Below is a small trained network, with its code and all its weights. Each question gives an input and a class and asks what happens when units are switched off, that is, made to give their printed mean instead of their output.

import numpy as np


def w(rows, s, z=0):
    codes = np.array(rows[::2]) - 128.0
    scale = np.full(codes.shape[1], s)
    scale[-1] = z or s
    return codes * scale


def norm(h):
    return h / np.sqrt((h * h).mean(-1, keepdims=True) + 1e-5)


def f(y):
    return np.maximum(y, 0)


def log_softmax(a):
    a = a - a.max(-1, keepdims=True)
    return a - np.log(np.exp(a).sum(-1, keepdims=True))


def net(x, mask):
    res = np.array(x, float).reshape(1, 7) / 4 @ E
    u = 0
    for l in range(4):
        y = f(norm(res) @ A[l][:, :-1].T + A[l][:, -1])
        res = res + np.where(mask[u : u + 3], y, B[l][:, -1]) @ B[l][:, :-1]
        u += 3
    return log_softmax(norm(res)[-1] @ U[:, :-1].T + U[:, -1])


A, B = {}, {}
E = w([
[184,112,161,191,129,128,142,110,162,78,92,202],'x0',
[6,131,140,129,58,206,95,102,114,65,39,135],'x1',
[130,130,127,126,129,128,127,126,125,125,127,125],'x2',
[127,125,123,133,127,131,125,132,128,130,130,129],'x3',
[123,131,128,131,130,124,127,128,129,132,130,130],'x4',
[145,205,164,105,3,154,118,94,116,168,138,153],'x5',
[127,131,128,128,130,125,126,129,130,130,127,128],'x6',
],0.0012)
A[0] = w([
[110,99,188,250,144,149,168,110,180,51,80,214,2],'L0N0',
[150,183,159,101,101,142,145,146,98,186,135,101,8],'L0N1',
[243,185,140,243,69,119,185,106,156,171,99,198,24],'L0N2',
],0.0017,0.00067)
B[0] = w([
[102,44,126,221,137,169,193,70,147,188,123,93,233],'L0N0',
[110,95,115,204,196,157,133,3,76,177,230,183,172],'L0N1',
[147,104,182,29,82,44,63,184,194,80,180,54,254],'L0N2',
],0.0022,0.0021)
A[1] = w([
[94,94,123,145,153,184,96,131,116,121,67,146,118],'L1N0',
[212,107,179,148,101,128,161,121,254,80,78,247,254],'L1N1',
[186,80,96,144,212,78,162,174,122,176,169,89,143],'L1N2',
],0.0018,0.00094)
B[1] = w([
[147,117,162,108,125,77,163,116,101,162,144,49,175],'L1N0',
[130,217,88,114,168,86,93,154,3,149,119,154,250],'L1N1',
[113,204,87,135,73,181,174,132,171,70,110,148,240],'L1N2',
],0.0034,0.0024)
A[2] = w([
[48,71,112,158,193,173,92,147,111,72,24,76,194],'L2N0',
[198,139,78,127,134,150,151,63,213,213,251,103,46],'L2N1',
[96,199,195,124,30,205,61,95,88,153,58,150,4],'L2N2',
],0.0016,0.0003)
B[2] = w([
[187,123,209,104,95,82,78,104,90,155,168,193,236],'L2N0',
[84,48,177,169,91,180,57,34,154,182,46,129,237],'L2N1',
[191,130,52,169,253,125,183,174,208,98,139,103,253],'L2N2',
],0.003,0.0017)
A[3] = w([
[78,96,171,76,144,112,123,150,125,99,141,66,80],'L3N0',
[104,110,101,95,132,179,175,154,228,109,153,72,2],'L3N1',
[125,188,2,174,155,131,139,130,125,102,113,73,199],'L3N2',
],0.0029,0.00081)
B[3] = w([
[226,234,127,83,100,65,76,196,127,119,197,142,161],'L3N0',
[12,2,160,33,88,247,3,157,87,74,209,8,186],'L3N1',
[87,106,78,119,135,148,216,196,169,114,68,185,253],'L3N2',
],0.0031,0.0032)
U = w([
[37,55,79,53,111,216,117,189,168,81,153,76,209],'0',
[202,207,180,56,103,40,42,172,89,111,203,111,254],'1',
[153,183,55,171,184,118,216,206,152,82,49,212,116],'2',
[121,40,208,206,186,82,121,51,37,104,78,146,8],'3',
[121,108,143,140,70,170,81,3,184,218,165,99,17],'4',
],0.006,0.001)

Each question gives the input, the list of numbers given to net, and the class t.
The units are the neurons (one row each of A and B). Each row of codes is followed by its name. A weight is (code - 128) times the scale printed after its matrix; where a second scale follows, it is the last column's (A, B and U).
mask holds one flag per neuron, layer by layer. A switched-off neuron (its flag False) gives its mean, the last column of its row in B, instead of its output. The means were averaged over made-up inputs and are rounded, as every weight is.
A unit's drop is (log p(t) with every unit on - log p(t) with that unit switched off) / (log p(t) with every unit on - log p(t) with every unit switched off).
The circuit of an input: a set's keep is (log p(t) with only the set's units on - log p(t) with every unit switched off) / (log p(t) with every unit on - log p(t) with every unit switched off). Starting from all 12 units, units are removed one at a time, each time the one whose removal leaves the highest keep (on an exact tie, the one counted first), for as long as the keep stays at least 0.8.
units of the circuit, in order: the units of the circuit, biggest drop first
unit that matters most: the unit with the biggest drop
top k neurons: the k neurons with the biggest drops, biggest first
k most important neurons of layer l: the k neurons of layer l with the biggest drops, biggest first
drop when u is switched off: that unit's drop, to one decimal
input [-6,7,4,-8,-5,-3,-2], class 1: unit that matters most -> L2N0
input [-3,-5,-8,-6,3,8,5], class 4: units of the circuit, in order -> [L2N1 L1N1]
input [-5,0,5,6,-3,8,-1], class 4: units of the circuit, in order -> [L0N1 L1N1 L2N1]
input [-6,1,6,7,4,0,-6], class 1: 2 most important neurons of layer 1 -> [L1N2 L1N1]
input [-3,-7,-3,5,2,-8,-8], class 0: units of the circuit, in order -> [L3N1 L1N1 L1N2]
input [1,8,4,-6,-2,-1,8], class 3: top 4 neurons -> [L0N2 L2N0 L1N2 L3N2]
input [-3,0,-1,0,5,3,1], class 4: top 4 neurons -> [L0N1 L1N1 L1N2 L2N1]
input [-2,-7,-5,2,-3,-2,-4], class 0: units of the circuit, in order -> [L1N2 L1N1 L3N1]
input [1,8,4,2,-1,2,-2], class 2: units of the circuit, in order -> [L2N2 L0N2 L3N1]
input [3,3,8,-2,-1,-7,6], class 3: top 4 neurons -> [L2N0 L0N2 L0N0 L3N2]
input [2,7,-2,-1,-8,5,5], class 2: units of the circuit, in order -> [L2N2 L0N2]
input [-5,7,8,3,4,-5,-6], class 1: units of the circuit, in order -> [L3N0 L2N0]
input [1,5,6,8,4,6,1], class 2: top 4 neurons -> [L3N2 L0N2 L2N2 L0N0]
input [-1,-7,-1,-6,-7,5,0], class 4: units of the circuit, in order -> [L2N1]
input [-7,-4,8,6,-7,2,-7], class 4: top 4 neurons -> [L2N1 L1N1 L2N2 L0N1]
input [-1,-4,-7,-7,-1,8,1], class 4: top 3 neurons -> [L2N1 L0N1 L1N1]
input [3,1,-6,1,2,-5,-4], class 3: top 4 neurons -> [L2N0 L2N2 L3N2 L0N0]
input [-2,1,-4,4,4,-4,1], class 1: top 2 neurons -> [L2N0 L1N1]
input [0,6,8,7,8,0,-8], class 1: 2 most important neurons of layer 3 -> [L3N2 L3N0]
input [-6,5,-6,-3,6,-1,4], class 1: unit that matters most -> L1N2
input [5,2,6,-1,0,-3,4], class 3: top 3 neurons -> [L0N0 L2N0 L3N2]
input [-6,-2,-2,7,5,2,8], class 4: top 2 neurons -> [L1N1 L2N1]
input [-4,-2,-3,-5,-2,7,0], class 4: top 2 neurons -> [L1N1 L2N1]
input [4,6,3,0,1,8,-1], class 2: top 2 neurons -> [L2N2 L1N1]
input [-5,0,-7,-3,-5,1,-4], class 4: 2 most important neurons of layer 0 -> [L0N1 L0N2]
input [-2,-4,1,4,3,7,-3], class 4: top 3 neurons -> [L2N1 L1N1 L0N1]
input [7,3,7,3,1,7,-4], class 2: units of the circuit, in order -> [L2N2]
input [2,5,-4,-2,5,3,-8], class 2: drop when L2N2 is switched off -> 1.1
input [0,-7,-6,2,0,-6,-5], class 0: drop when L1N2 is switched off -> 1.5
input [7,4,4,4,-8,-2,-7], class 3: drop when L0N0 is switched off -> 0.5
